The symbols move the nodes like this.
Z24 j Z79
Z24 h Z673
Z24 l Z116
Z24 s Z746
Z802 j Z652
Z802 h Z137
Z802 l Z79
Z802 s Z926
Z476 j Z903
Z476 h Z12
Z476 l Z830
Z476 s Z942
Z519 j Z695
Z519 h Z740
Z519 l Z581
Z519 s Z813
Z118 j Z12
Z118 h Z942
Z118 l Z661
Z118 s Z391
Z137 j Z354
Z137 h Z691
Z137 l Z633
Z137 s Z915
Z903 j Z942
Z903 h Z391
Z903 l Z992
Z903 s Z175
Z498 j Z435
Z498 h Z917
Z498 l Z906
Z498 s Z587
Z917 j Z816
Z917 h Z801
Z917 l Z998
Z917 s Z812
Z861 j Z78
Z861 h Z474
Z861 l Z145
Z861 s Z172
Z926 j Z691
Z926 h Z915
Z926 l Z384
Z926 s Z120
Z691 j Z120
Z691 h Z581
Z691 l Z373
Z691 s Z215
Z173 j Z25
Z173 h Z466
Z173 l Z361
Z173 s Z104
Z636 j Z498
Z636 h Z145
Z636 l Z939
Z636 s Z435
Z657 j Z673
Z657 h Z746
Z657 l Z980
Z657 s Z633
Z577 j Z843
Z577 h Z639
Z577 l Z801
Z577 s Z404
Z361 j Z378
Z361 h Z725
Z361 l Z946
Z361 s Z711
Z654 j Z987
Z654 h Z695
Z654 l Z120
Z654 s Z740
Z235 j Z639
Z235 h Z404
Z235 l Z812
Z235 s Z24
Z144 j Z946
Z144 h Z173
Z144 l Z872
Z144 s Z316
Z446 j Z116
Z446 h Z980
Z446 l Z843
Z446 s Z875
Z770 j Z118
Z770 h Z903
Z770 l Z428
Z770 s Z12
Z725 j Z287
Z725 h Z428
Z725 l Z25
Z725 s Z830
Z740 j Z648
Z740 h Z687
Z740 l Z580
Z740 s Z821
Z354 j Z915
Z354 h Z120
Z354 l Z183
Z354 s Z581
Z711 j Z428
Z711 h Z830
Z711 l Z466
Z711 s Z661
Z514 j Z936
Z514 h Z77
Z514 l Z594
Z514 s Z412
Z652 j Z926
Z652 h Z354
Z652 l Z746
Z652 s Z691
Z19 j Z476
Z19 h Z118
Z19 l Z287
Z19 s Z903
Z906 j Z861
Z906 h Z998
Z906 l Z964
Z906 s Z78
Z915 j Z581
Z915 h Z215
Z915 l Z459
Z915 s Z553
Z198 j Z939
Z198 h Z858
Z198 l Z936
Z198 s Z906
Z497 j Z376
Z497 h Z532
Z497 l Z303
Z497 s Z212
Z406 j Z630
Z406 h Z734
Z406 l Z32
Z406 s Z514
Z980 j Z802
Z980 h Z54
Z980 l Z24
Z980 s Z652
Z858 j Z410
Z858 h Z861
Z858 l Z636
Z858 s Z998
Z812 j Z446
Z812 h Z377
Z812 l Z577
Z812 s Z116
Z736 j Z198
Z736 h Z152
Z736 l Z514
Z736 s Z939
Z872 j Z938
Z872 h Z361
Z872 l Z795
Z872 s Z827
Z687 j Z795
Z687 h Z144
Z687 l Z30
Z687 s Z330
Z843 j Z404
Z843 h Z24
Z843 l Z822
Z843 s Z657
Z924 j Z70
Z924 h Z630
Z924 l Z497
Z924 s Z734
Z474 j Z577
Z474 h Z235
Z474 l Z587
Z474 s Z843
Z164 j Z519
Z164 h Z987
Z164 l Z915
Z164 s Z695
Z212 j Z736
Z212 h Z702
Z212 l Z630
Z212 s Z198
Z795 j Z330
Z795 h Z946
Z795 l Z220
Z795 s Z173
Z215 j Z580
Z215 h Z125
Z215 l Z519
Z215 s Z456
Z330 j Z173
Z330 h Z316
Z330 l Z63
Z330 s Z25
Z827 j Z725
Z827 h Z711
Z827 l Z173
Z827 s Z287
Z633 j Z183
Z633 h Z373
Z633 l Z652
Z633 s Z459
Z175 j Z497
Z175 h Z32
Z175 l Z701
Z175 s Z376
Z466 j Z19
Z466 h Z770
Z466 l Z725
Z466 s Z476
Z938 j Z827
Z938 h Z378
Z938 l Z330
Z938 s Z725
Z936 j Z412
Z936 h Z636
Z936 l Z702
Z936 s Z964
Z581 j Z553
Z581 h Z580
Z581 l Z654
Z581 s Z125
Z30 j Z220
Z30 h Z872
Z30 l Z648
Z30 s Z63
Z639 j Z24
Z639 h Z657
Z639 l Z446
Z639 s Z79
Z435 j Z587
Z435 h Z816
Z435 l Z861
Z435 s Z801
Z120 j Z215
Z120 h Z553
Z120 l Z164
Z120 s Z580
Z78 j Z172
Z78 h Z577
Z78 l Z917
Z78 s Z235
Z822 j Z377
Z822 h Z116
Z822 l Z235
Z822 s Z980
Z648 j Z821
Z648 h Z795
Z648 l Z456
Z648 s Z144
Z587 j Z801
Z587 h Z812
Z587 l Z78
Z587 s Z822
Z63 j Z361
Z63 h Z827
Z63 l Z144
Z63 s Z378
Z384 j Z373
Z384 h Z459
Z384 l Z137
Z384 s Z164
Z813 j Z687
Z813 h Z821
Z813 l Z125
Z813 s Z795
Z428 j Z661
Z428 h Z992
Z428 l Z19
Z428 s Z663
Z942 j Z175
Z942 h Z955
Z942 l Z189
Z942 s Z497
Z471 j Z77
Z471 h Z412
Z471 l Z736
Z471 s Z636
Z532 j Z594
Z532 h Z736
Z532 l Z70
Z532 s Z702
Z684 j Z924
Z684 h Z406
Z684 l Z175
Z684 s Z70
Z661 j Z663
Z661 h Z189
Z661 l Z476
Z661 s Z857
Z303 j Z406
Z303 h Z70
Z303 l Z955
Z303 s Z630
Z594 j Z702
Z594 h Z198
Z594 l Z734
Z594 s Z152
Z316 j Z466
Z316 h Z104
Z316 l Z827
Z316 s Z19
Z630 j Z514
Z630 h Z471
Z630 l Z532
Z630 s Z936
Z377 j Z980
Z377 h Z875
Z377 l Z639
Z377 s Z802
Z373 j Z164
Z373 h Z654
Z373 l Z354
Z373 s Z519
Z459 j Z654
Z459 h Z519
Z459 l Z691
Z459 s Z987
Z172 j Z235
Z172 h Z843
Z172 l Z816
Z172 s Z639
Z734 j Z471
Z734 h Z936
Z734 l Z212
Z734 s Z77
Z410 j Z998
Z410 h Z78
Z410 l Z498
Z410 s Z474
Z946 j Z316
Z946 h Z25
Z946 l Z938
Z946 s Z466
Z32 j Z532
Z32 h Z212
Z32 l Z924
Z32 s Z594
Z701 j Z303
Z701 h Z924
Z701 l Z391
Z701 s Z406
Z391 j Z955
Z391 h Z497
Z391 l Z857
Z391 s Z32
Z54 j Z137
Z54 h Z926
Z54 l Z673
Z54 s Z354
Z456 j Z680
Z456 h Z220
Z456 l Z813
Z456 s Z872
Z663 j Z857
Z663 h Z701
Z663 l Z903
Z663 s Z684
Z183 j Z459
Z183 h Z164
Z183 l Z926
Z183 s Z654
Z79 j Z746
Z79 h Z633
Z79 l Z875
Z79 s Z384
Z746 j Z384
Z746 h Z183
Z746 l Z54
Z746 s Z373
Z992 j Z189
Z992 h Z857
Z992 l Z118
Z992 s Z701
Z987 j Z740
Z987 h Z813
Z987 l Z215
Z987 s Z648
Z673 j Z633
Z673 h Z384
Z673 l Z802
Z673 s Z183
Z116 j Z875
Z116 h Z802
Z116 l Z404
Z116 s Z54
Z125 j Z30
Z125 h Z680
Z125 l Z740
Z125 s Z220
Z77 j Z636
Z77 h Z964
Z77 l Z198
Z77 s Z498
Z376 j Z212
Z376 h Z594
Z376 l Z406
Z376 s Z736
Z680 j Z872
Z680 h Z63
Z680 l Z687
Z680 s Z938
Z412 j Z964
Z412 h Z498
Z412 l Z152
Z412 s Z145
Z830 j Z992
Z830 h Z663
Z830 l Z770
Z830 s Z189
Z964 j Z145
Z964 h Z435
Z964 l Z858
Z964 s Z917
Z189 j Z701
Z189 h Z684
Z189 l Z12
Z189 s Z303
Z998 j Z474
Z998 h Z172
Z998 l Z435
Z998 s Z577
Z145 j Z917
Z145 h Z587
Z145 l Z410
Z145 s Z816
Z955 j Z32
Z955 h Z376
Z955 l Z684
Z955 s Z532
Z857 j Z684
Z857 h Z303
Z857 l Z942
Z857 s Z924
Z695 j Z813
Z695 h Z648
Z695 l Z553
Z695 s Z687
Z821 j Z144
Z821 h Z330
Z821 l Z680
Z821 s Z946
Z702 j Z152
Z702 h Z939
Z702 l Z471
Z702 s Z858
Z287 j Z830
Z287 h Z661
Z287 l Z104
Z287 s Z992
Z939 j Z906
Z939 h Z410
Z939 l Z412
Z939 s Z861
Z70 j Z734
Z70 h Z514
Z70 l Z376
Z70 s Z471
Z104 j Z770
Z104 h Z476
Z104 l Z711
Z104 s Z118
Z220 j Z63
Z220 h Z938
Z220 l Z821
Z220 s Z361
Z816 j Z812
Z816 h Z822
Z816 l Z474
Z816 s Z446
Z25 j Z104
Z25 h Z19
Z25 l Z378
Z25 s Z770
Z152 j Z858
Z152 h Z906
Z152 l Z77
Z152 s Z410
Z12 j Z391
Z12 h Z175
Z12 l Z663
Z12 s Z955
Z404 j Z657
Z404 h Z79
Z404 l Z377
Z404 s Z673
Z801 j Z822
Z801 h Z446
Z801 l Z172
Z801 s Z377
Z553 j Z125
Z553 h Z456
Z553 l Z987
Z553 s Z30
Z378 j Z711
Z378 h Z287
Z378 l Z316
Z378 s Z428
Z580 j Z456
Z580 h Z30
Z580 l Z695
Z580 s Z680
Z875 j Z54
Z875 h Z652
Z875 l Z657
Z875 s Z137

The rows follow the links: the fewer symbols apart two nodes are, the more alike their rows tend to be.

Here are some nodes, each with a row of numbers. One shown again gets a slightly different row.
Z633: [-8, 8, 21, 32, -13, -33, 34, 22, 63, -23, -91, -68, -2, -63, -9, 13, 9, 5, 15, 96, 57, 10, -1, 22, -27, -1, 45, -63, 5, -8, 27, 89, 12, 17, -65, 6, -46, -120, -29, -48, -42, 86]
Z813: [-12, -28, -31, -42, 67, -45, 6, -20, 2, -22, 20, -4, -8, 74, 8, -59, -98, 65, -51, 21, 24, 13, -79, -5, -76, 41, -27, -52, -41, -18, 5, 22, 113, -7, 2, -30, -73, 36, 66, -56, -26, 17]
Z137: [-3, 14, 21, 19, -12, -31, 28, 26, 58, -21, -91, -64, -1, -70, -15, 5, 6, 4, 17, 82, 56, 4, -1, 24, -24, 8, 36, -57, 9, -8, 29, 95, 18, 6, -71, 3, -48, -120, -30, -49, -39, 100]
Z577: [-27, -66, 57, 33, -49, 41, 7, -48, -82, 10, 20, -56, -47, -77, -30, -35, 52, -19, 5, 60, 6, 29, 67, -10, 109, -4, 98, -7, 11, -13, -17, -1, -66, 18, 31, 36, -17, -34, -31, 14, 80, -30]
Z404: [-8, -84, 2, 68, -43, 14, 45, -31, -22, -29, -27, -88, -43, -25, 30, 1, 33, 20, -11, 124, 10, 70, 16, -18, 47, -33, 98, -39, 3, 25, 40, 23, -19, 69, -10, 39, -28, -63, -28, -13, 53, -50]
Z663: [25, 60, -36, 26, -11, -4, 1, 39, 84, -18, -9, 58, 35, 85, 59, 98, -1, -14, 42, -41, -34, 19, -15, -24, -31, -85, -81, 20, 3, 57, 58, -26, -13, 37, -1, 9, 92, 13, -27, 24, -54, -67]
Z734: [70, -33, -78, -3, -3, 48, -2, 41, -22, 20, 0, 12, 36, -28, 17, 13, 60, -18, -44, -111, -68, -59, 4, 7, 0, 47, 27, 112, 61, 39, -52, -62, -17, -21, -28, -5, 28, 77, 21, 38, 66, -18]
Z125: [-2, -37, -34, -42, 66, -39, 11, -21, -4, -29, 21, -10, -11, 70, 9, -63, -97, 64, -52, 25, 22, 14, -79, -5, -65, 47, -24, -46, -41, -15, 3, 23, 120, -10, -10, -31, -75, 39, 66, -60, -15, 21]
Z998: [-71, -15, 31, 26, -25, 8, -22, -50, -72, 43, 22, -7, -19, -84, -48, -19, 107, -26, -8, 30, 20, -17, 65, 27, 16, 11, 75, -11, 5, -68, -60, -29, -131, -19, 61, 15, -2, -16, -6, 58, 6, 12]
Z812: [-23, -70, 52, 37, -50, 37, 14, -45, -81, 4, 15, -61, -47, -73, -19, -32, 47, -16, 4, 75, 4, 35, 61, -13, 109, -7, 95, -5, 7, -6, -8, -1, -60, 24, 22, 34, -16, -37, -31, 13, 84, -38]
Z955: [49, 81, -22, 3, -19, 17, -17, 73, 72, 17, -44, 56, 60, -22, 11, 84, 50, -53, 41, -103, -34, -58, 22, 15, -19, -22, -57, 75, 42, 29, -4, -18, -43, -22, -32, -8, 80, 1, -35, 36, -37, 27]
Z652: [-9, 3, 14, 35, -14, -34, 32, 20, 66, -26, -90, -69, -7, -59, -4, 16, 15, 11, 11, 102, 57, 19, -1, 18, -30, -8, 48, -65, 3, -6, 31, 84, 9, 26, -61, 11, -41, -118, -32, -42, -42, 76]
Z639: [-8, -90, 17, 59, -42, 22, 40, -40, -44, -25, -7, -85, -49, -34, 20, -13, 33, 10, -5, 114, 7, 65, 26, -20, 75, -26, 98, -29, 3, 24, 29, 10, -28, 59, -3, 42, -28, -50, -32, -11, 76, -59]
Z903: [27, 56, -35, 26, -12, 0, 0, 30, 82, -17, -1, 60, 30, 94, 62, 95, -8, -16, 43, -36, -36, 28, -17, -26, -22, -85, -82, 21, 2, 59, 60, -28, -1, 42, 5, 8, 89, 21, -26, 26, -45, -79]
Z802: [-15, -29, -5, 64, -24, -28, 47, -2, 45, -37, -75, -77, -19, -31, 25, 25, 28, 18, -1, 131, 42, 46, -3, 5, -28, -29, 67, -72, 3, 8, 46, 61, -14, 58, -45, 20, -34, -107, -29, -31, -23, 20]
Z594: [67, -47, -85, 2, -1, 42, -4, 38, -23, 17, -1, 10, 30, -20, 24, 9, 62, -11, -51, -102, -62, -55, 1, 5, -7, 42, 33, 111, 56, 39, -53, -69, -22, -20, -25, 1, 24, 83, 27, 35, 69, -21]
Z446: [-10, -89, 23, 57, -48, 29, 31, -40, -52, -17, -4, -76, -51, -40, 14, -19, 34, 3, -4, 105, 4, 61, 35, -21, 88, -24, 102, -21, 7, 15, 21, 10, -33, 56, 9, 44, -24, -47, -31, -4, 78, -58]
Z938: [-58, 82, 86, -71, 33, -30, -47, -30, -13, 18, 68, 68, -9, 47, -49, -35, -90, -12, 47, -28, 31, 0, 0, -4, 14, -7, -103, -45, -63, -56, 2, 13, 35, -47, 63, -27, 4, 18, 8, -11, -61, 23]
Z770: [30, 31, 6, -5, -12, 22, -7, 6, 24, -21, 47, 47, 1, 108, 48, 44, -65, -12, 48, -32, -41, 50, -11, -49, 55, -77, -87, 23, -20, 58, 66, -29, 41, 34, 26, 11, 68, 44, -25, 1, 9, -110]
Z861: [-75, -11, 12, 28, -17, -3, -19, -52, -58, 43, 18, 1, -13, -71, -39, -10, 116, -17, -20, 19, 17, -22, 51, 31, -22, 16, 71, -11, 5, -74, -67, -37, -140, -14, 67, 13, 1, -6, 6, 68, -10, 15]
Z702: [33, -68, -107, 22, 9, 28, 7, 5, -36, 14, 11, 2, 24, -1, 32, 6, 81, 10, -76, -61, -54, -37, -10, 6, -50, 42, 53, 82, 42, 13, -57, -83, -46, -1, 4, 1, 11, 89, 47, 50, 48, -42]
Z636: [-40, -43, -82, 42, 8, -11, -5, -35, -38, 27, 11, 6, 11, -9, 9, 9, 115, 13, -69, -4, -12, -25, 3, 23, -92, 22, 69, 14, 17, -48, -63, -79, -110, 3, 52, 6, 7, 47, 43, 74, -12, -22]
Z25: [-9, 63, 90, -62, 1, 19, -39, -15, -25, 4, 79, 62, -15, 56, -21, -17, -101, -24, 67, -50, -12, 25, 14, -31, 102, -34, -103, 0, -43, 10, 29, -3, 52, -24, 47, -7, 33, 37, -20, -12, 11, -45]
Z471: [43, -64, -105, 15, 10, 32, 4, 11, -37, 17, 7, 3, 29, 1, 32, 6, 76, 5, -70, -80, -58, -44, -9, 6, -40, 42, 47, 87, 47, 22, -57, -84, -39, -5, -6, 1, 15, 90, 43, 46, 54, -42]
Z215: [41, -47, -7, -49, 43, -11, 17, 12, -11, -27, -14, -46, -10, 2, -7, -74, -101, 46, -40, 9, 17, -6, -56, -3, -3, 71, 6, -14, -7, 13, -5, 51, 139, -25, -57, -25, -88, 2, 35, -80, 38, 57]
Z175: [42, 92, -24, 10, -17, 4, -15, 69, 88, 11, -40, 58, 59, 4, 21, 94, 45, -44, 43, -89, -31, -42, 14, 10, -31, -38, -66, 56, 38, 36, 13, -13, -43, -9, -28, -5, 93, 2, -33, 40, -56, 10]

Each walk starts at a row. The symbols on each line, taken left to right, move it on to the next node.
Each answer is a row, close to the row of the node it stands for.
start [23, 29, 30, -22, -10, 27, -11, 0, 3, -16, 61, 52, -11, 97, 34, 26, -83, -11, 51, -37, -40, 47, -4, -50, 80, -67, -91, 19, -25, 57, 60, -26, 51, 23, 31, 8, 63, 50, -23, -4, 17, -105]
j j j l s s [76, -12, -59, -8, -8, 50, -11, 54, -10, 20, -12, 19, 45, -39, 11, 23, 53, -28, -23, -122, -66, -66, 14, 7, 13, 39, 8, 117, 62, 41, -47, -55, -21, -32, -35, -6, 38, 62, 7, 34, 60, -1]
h h h s h l h h l [-11, -68, -6, 74, -34, -8, 44, -21, 10, -38, -48, -86, -35, -13, 35, 13, 28, 24, -10, 138, 26, 69, 3, -10, 8, -38, 87, -58, 1, 20, 48, 33, -15, 70, -26, 38, -29, -81, -29, -23, 18, -32]
start [30, 81, -38, 26, -13, -4, -9, 52, 92, -6, -27, 60, 48, 55, 44, 103, 24, -28, 44, -57, -31, -3, -7, -5, -43, -71, -78, 30, 18, 42, 43, -22, -32, 23, -11, 2, 94, -1, -33, 32, -67, -33]
s j h h s [-63, -25, -44, 37, 0, -16, -7, -44, -43, 36, 13, 6, 3, -31, -13, 1, 121, 0, -48, 11, 3, -27, 24, 31, -77, 22, 71, 0, 10, -62, -66, -61, -135, 0, 62, 7, 6, 27, 33, 75, -22, -3]
s s l s h l [-15, -38, -7, 72, -27, -22, 49, -7, 43, -37, -69, -81, -23, -22, 29, 23, 32, 24, -7, 135, 41, 54, -1, 1, -22, -33, 68, -72, 2, 11, 48, 56, -10, 61, -36, 26, -33, -101, -28, -29, -18, 7]
start [-38, 80, 99, -71, 16, -4, -45, -26, -18, 18, 79, 72, -13, 40, -48, -29, -100, -22, 61, -43, 17, 3, 12, -13, 60, -20, -106, -27, -52, -34, 12, 10, 37, -40, 58, -19, 17, 23, -7, -11, -28, -2]
h l l l j l j l h [31, 39, -22, 14, -14, 11, -1, 18, 50, -25, 23, 55, 10, 110, 61, 72, -36, -8, 40, -30, -40, 44, -19, -44, 14, -89, -80, 17, -10, 64, 69, -34, 23, 48, 15, 11, 79, 36, -22, 9, -16, -101]
h s l l j h h h [-20, -59, -97, 40, 15, -1, 1, -22, -38, 24, 13, 8, 16, 0, 20, 6, 109, 17, -74, -17, -26, -27, -3, 19, -91, 30, 67, 34, 25, -27, -60, -81, -93, 6, 39, 0, 8, 67, 51, 69, 2, -34]
start [-67, 71, 57, -64, 50, -48, -40, -38, -2, 13, 59, 64, -5, 61, -38, -35, -84, 8, 22, -7, 43, 2, -22, 9, -39, 1, -93, -67, -62, -59, -2, 14, 40, -39, 58, -30, -13, 19, 27, -12, -84, 33]
h l h j s h [33, 89, -33, 24, -16, 0, -4, 55, 95, -2, -33, 58, 50, 42, 37, 102, 29, -31, 45, -62, -27, -12, 0, -2, -43, -67, -75, 33, 21, 41, 34, -17, -38, 14, -13, 1, 94, 0, -32, 35, -70, -22]
l l l h j h [77, 1, -51, -12, -10, 48, -11, 62, 0, 23, -16, 24, 46, -42, 4, 26, 51, -34, -16, -125, -64, -69, 15, 11, 15, 40, 2, 120, 63, 42, -47, -48, -21, -32, -43, -8, 43, 58, 0, 37, 50, 8]
start [34, -8, 35, -39, 13, -7, 16, 34, 13, -20, -55, -55, -3, -67, -33, -53, -63, 11, -2, 19, 34, -28, -20, 18, 23, 66, 16, -13, 9, 4, -2, 86, 101, -30, -85, -18, -78, -61, -4, -78, 24, 108]
j j j l s s [-51, 86, 92, -70, 25, -23, -47, -30, -19, 18, 68, 73, -10, 42, -49, -31, -93, -12, 54, -29, 28, 4, 6, -3, 29, -12, -103, -45, -57, -49, 4, 12, 35, -45, 61, -22, 9, 21, 6, -12, -47, 16]
l h j s l l s [27, 75, -38, 28, -13, -4, -2, 46, 91, -8, -22, 64, 42, 62, 49, 104, 17, -23, 44, -52, -31, 6, -7, -11, -40, -80, -80, 25, 10, 46, 51, -20, -23, 31, -6, 5, 93, 7, -31, 30, -65, -43]
start [-31, -53, -89, 43, 13, -8, -2, -29, -38, 26, 14, 2, 12, -3, 17, 10, 111, 15, -72, -10, -19, -24, 0, 21, -91, 24, 67, 26, 20, -37, -61, -82, -104, 5, 45, 2, 7, 59, 48, 71, -6, -25]
h s l l j h h h [-14, -18, 1, 61, -23, -28, 43, 4, 50, -35, -81, -78, -17, -34, 19, 26, 33, 20, 2, 126, 48, 40, -5, 10, -32, -25, 63, -72, 3, 3, 43, 69, -7, 46, -49, 15, -34, -111, -32, -34, -30, 38]
l l s h l s l [43, -42, -1, -47, 38, -4, 17, 17, -9, -23, -19, -48, -9, -10, -13, -72, -95, 37, -35, 7, 17, -10, -48, 1, 7, 75, 7, -10, -5, 12, -2, 56, 137, -27, -67, -25, -87, -5, 34, -83, 41, 67]
start [-21, 73, 98, -67, 7, 9, -43, -23, -25, 14, 78, 68, -14, 45, -37, -26, -98, -26, 66, -49, 0, 10, 16, -26, 83, -25, -107, -12, -49, -14, 19, 3, 49, -32, 52, -14, 26, 30, -13, -13, -8, -21]
j j j j j j j j j [75, -21, -69, -5, -8, 51, -4, 50, -9, 21, -6, 16, 39, -31, 14, 17, 56, -22, -36, -118, -69, -59, 8, 4, 9, 42, 18, 117, 60, 38, -50, -56, -18, -23, -29, -5, 34, 74, 14, 40, 61, -10]
l s l s h j s j h [-11, -58, -11, 73, -30, -15, 51, -14, 22, -39, -55, -86, -29, -18, 37, 17, 30, 23, -11, 137, 29, 64, -1, -7, -1, -39, 82, -62, 2, 18, 47, 41, -12, 70, -29, 35, -27, -88, -30, -26, 10, -23]
start [44, -37, 9, -50, 33, -2, 15, 23, -6, -23, -29, -49, -6, -27, -19, -69, -91, 33, -30, 8, 20, -16, -43, 1, 16, 73, 11, -8, -2, 13, -5, 68, 134, -30, -73, -27, -88, -17, 23, -84, 45, 78]
l s j h l j s h [24, 33, 41, -23, -10, 26, -16, -4, -2, -14, 67, 56, -9, 92, 28, 19, -88, -15, 52, -43, -37, 49, -1, -54, 90, -62, -93, 16, -28, 49, 56, -24, 51, 17, 33, 9, 57, 46, -24, -7, 25, -95]
l h s l h j j [76, 11, -45, -13, -12, 48, -13, 65, 10, 24, -20, 30, 48, -44, 4, 35, 52, -39, -7, -126, -57, -74, 22, 9, 17, 31, -4, 115, 62, 39, -41, -43, -27, -33, -44, -5, 46, 50, -5, 34, 46, 14]
